Below is a small trained network, with its code and all its weights. Each question gives an input and a class and asks what happens when units are switched off, that is, made to give their printed mean instead of their output.

import numpy as np


def w(rows, s, z=0):
    codes = np.array(rows[::2]) - 128.0
    scale = np.full(codes.shape[1], s)
    scale[-1] = z or s
    return codes * scale


def norm(h):
    return h / np.sqrt((h * h).mean(-1, keepdims=True) + 1e-5)


def f(y):
    return np.maximum(y, 0)


def log_softmax(a):
    a = a - a.max(-1, keepdims=True)
    return a - np.log(np.exp(a).sum(-1, keepdims=True))


def net(x, mask):
    res = np.array(x, float).reshape(1, 8) / 4 @ E
    u = 0
    for l in range(4):
        y = f(norm(res) @ A[l][:, :-1].T + A[l][:, -1])
        res = res + np.where(mask[u : u + 4], y, B[l][:, -1]) @ B[l][:, :-1]
        u += 4
    return log_softmax(norm(res)[-1] @ U[:, :-1].T + U[:, -1])


A, B = {}, {}
E = w([
[135,90,17,90,86,220,39,64,142],'x0',
[129,128,111,144,142,136,134,131,115],'x1',
[129,128,126,129,129,128,129,126,125],'x2',
[30,2,144,71,122,177,192,187,91],'x3',
[112,108,139,173,121,111,228,14,208],'x4',
[204,134,89,42,116,121,189,158,142],'x5',
[126,127,128,131,127,128,127,132,132],'x6',
[125,129,128,126,128,124,127,129,130],'x7',
],0.0078)
A[0] = w([
[113,135,76,152,125,131,255,48,226,2],'0.n0',
[238,127,72,55,121,171,192,157,172,31],'0.n1',
[209,146,111,37,160,138,211,151,190,17],'0.n2',
[136,93,104,186,135,147,184,109,194,23],'0.n3',
],0.0068,0.0067)
B[0] = w([
[215,1,222,171,127,110,107,42,140,252],'0.n0',
[85,147,60,20,169,51,144,34,51,208],'0.n1',
[11,161,83,84,150,1,90,78,15,195],'0.n2',
[139,60,160,172,169,155,93,125,120,164],'0.n3',
],0.0082,0.0036)
A[1] = w([
[61,50,106,63,187,228,174,96,132,108],'1.n0',
[149,163,83,129,160,115,69,64,163,98],'1.n1',
[65,58,193,70,175,150,162,125,96,70],'1.n2',
[2,133,175,235,167,166,33,82,151,3],'1.n3',
],0.0082,0.0064)
B[1] = w([
[128,169,95,194,69,122,105,194,169,255],'1.n0',
[110,161,123,198,85,137,108,211,181,201],'1.n1',
[164,122,82,185,95,67,146,183,111,232],'1.n2',
[124,151,52,2,132,44,164,38,15,198],'1.n3',
],0.0091,0.0062)
A[2] = w([
[33,209,73,159,25,174,212,131,234,142],'2.n0',
[143,149,39,89,44,188,89,31,156,53],'2.n1',
[165,74,126,146,214,118,45,117,165,3],'2.n2',
[133,108,1,130,43,253,35,45,232,58],'2.n3',
],0.0044,0.0037)
B[2] = w([
[166,155,134,75,101,113,40,245,147,215],'2.n0',
[138,242,159,38,213,214,171,78,115,203],'2.n1',
[185,227,172,36,99,112,179,108,195,130],'2.n2',
[19,184,235,98,202,254,219,156,148,253],'2.n3',
],0.0065,0.0038)
A[3] = w([
[209,242,124,162,148,97,96,93,180,21],'3.n0',
[161,209,236,164,230,72,254,185,93,3],'3.n1',
[197,120,116,66,194,97,90,195,80,31],'3.n2',
[187,103,155,95,174,174,16,200,62,2],'3.n3',
],0.0091,0.0029)
B[3] = w([
[93,16,98,140,76,91,172,248,91,226],'3.n0',
[132,185,88,77,137,228,63,109,158,253],'3.n1',
[108,85,163,190,132,116,160,54,120,197],'3.n2',
[175,79,210,160,154,69,181,11,203,188],'3.n3',
],0.012,0.007)
U = w([
[134,90,77,165,93,102,128,251,126,208],'0',
[127,152,71,65,158,56,133,73,33,245],'1',
[167,67,197,173,154,127,143,55,187,79],'2',
[137,204,119,85,161,245,98,160,173,2],'3',
],0.018,0.0019)

Each question gives the input, the list of numbers given to net, and the class t.
The units are the neurons (one row each of A and B). Each row of codes is followed by its name. A weight is (code - 128) times the scale printed after its matrix; where a second scale follows, it is the last column's (A, B and U).
mask holds one flag per neuron, layer by layer. A switched-off neuron (its flag False) gives its mean, the last column of its row in B, instead of its output. The means were averaged over made-up inputs and are rounded, as every weight is.
A unit's drop is (log p(t) with every unit on - log p(t) with that unit switched off) / (log p(t) with every unit on - log p(t) with every unit switched off).
The circuit of an input: a set's keep is (log p(t) with only the set's units on - log p(t) with every unit switched off) / (log p(t) with every unit on - log p(t) with every unit switched off). Starting from the 12 units with the biggest drops (on a tie, the unit counted first), units are removed one at a time, each time the one whose removal leaves the highest keep (on an exact tie, the one counted first), for as long as the keep stays at least 0.8.
circuit, biggest first: the units of the circuit, biggest drop first
most important unit: the unit with the biggest drop
k most important neurons: the k neurons with the biggest drops, biggest first
k most important neurons of layer l: the k neurons of layer l with the biggest drops, biggest first
drop when u is switched off: that unit's drop, to one decimal
input [-8,0,7,-2,-2,-5,1,3], class 3: most important unit => 3.n1
input [6,-1,8,-7,7,0,1,-8], class 0: 2 most important neurons => 3.n0; 1.n1
input [-1,-1,4,3,8,8,-1,3], class 1: 4 most important neurons => 0.n2; 0.n1; 3.n3; 3.n2
input [7,-8,-7,-1,-4,-8,-6,6], class 1: 3 most important neurons => 1.n3; 3.n1; 1.n0
input [5,-7,-5,8,8,-2,6,3], class 0: 2 most important neurons => 1.n0; 3.n3
input [-4,3,-2,6,-7,2,3,-5], class 2: 3 most important neurons => 3.n3; 3.n2; 3.n0
input [4,-2,-7,-1,-3,2,-2,6], class 3: 2 most important neurons => 2.n3; 1.n2
input [-7,0,-8,-7,7,8,-8,0], class 1: 3 most important neurons of layer 3 => 3.n1; 3.n0; 3.n3
input [-1,-2,-5,6,4,-8,-6,3], class 1: 2 most important neurons => 1.n3; 3.n0
input [-1,2,-5,3,3,-4,-6,7], class 1: 2 most important neurons of layer 1 => 1.n3; 1.n1
input [-4,6,7,-6,2,-6,-3,-5], class 0: 3 most important neurons => 3.n0; 1.n1; 0.n2
input [-8,-4,0,-6,-3,-3,8,2], class 3: 3 most important neurons of layer 1 => 1.n0; 1.n2; 1.n1
input [6,6,5,-4,5,2,4,-3], class 3: 2 most important neurons of layer 3 => 3.n3; 3.n2
input [-7,7,-3,4,-3,-2,7,-1], class 3: circuit, biggest first => 3.n1
input [-8,-5,4,6,-1,-1,-8,-3], class 3: 2 most important neurons => 3.n1; 3.n0
input [3,6,4,-8,0,7,-2,-6], class 0: 3 most important neurons => 3.n0; 1.n1; 1.n3
input [-5,5,-8,-1,3,5,6,-4], class 1: 2 most important neurons => 0.n2; 2.n3
input [-7,0,-7,-6,-3,5,-7,-4], class 3: 3 most important neurons => 3.n1; 1.n0; 1.n2
input [-5,-5,-7,6,5,-1,3,-7], class 0: 4 most important neurons => 1.n2; 2.n3; 3.n3; 2.n1
input [7,-5,-6,3,-5,3,-5,-7], class 3: most important unit => 2.n3
input [-8,2,-3,-3,-6,-7,6,-7], class 3: 2 most important neurons => 3.n1; 0.n2
input [6,6,-2,-7,-1,-2,1,1], class 0: 3 most important neurons => 3.n0; 1.n1; 3.n1
input [4,-1,-3,-6,-3,0,2,-6], class 0: 2 most important neurons of layer 3 => 3.n0; 3.n1
input [2,0,-5,-5,3,5,-4,-7], class 0: 2 most important neurons of layer 1 => 1.n1; 1.n3
input [2,5,6,4,-7,-4,0,8], class 2: drop when 3.n3 is switched off => 0.7
input [4,2,-1,-2,-7,-2,0,-7], class 2: drop when 3.n3 is switched off => 0.8
input [7,8,1,-1,3,-4,1,-5], class 3: circuit, biggest first => 2.n3
input [4,4,-6,-4,-7,1,4,3], class 2: drop when 3.n3 is switched off => 1.1
input [-1,4,-4,-4,-7,4,5,-6], class 2: drop when 3.n3 is switched off => 0.4
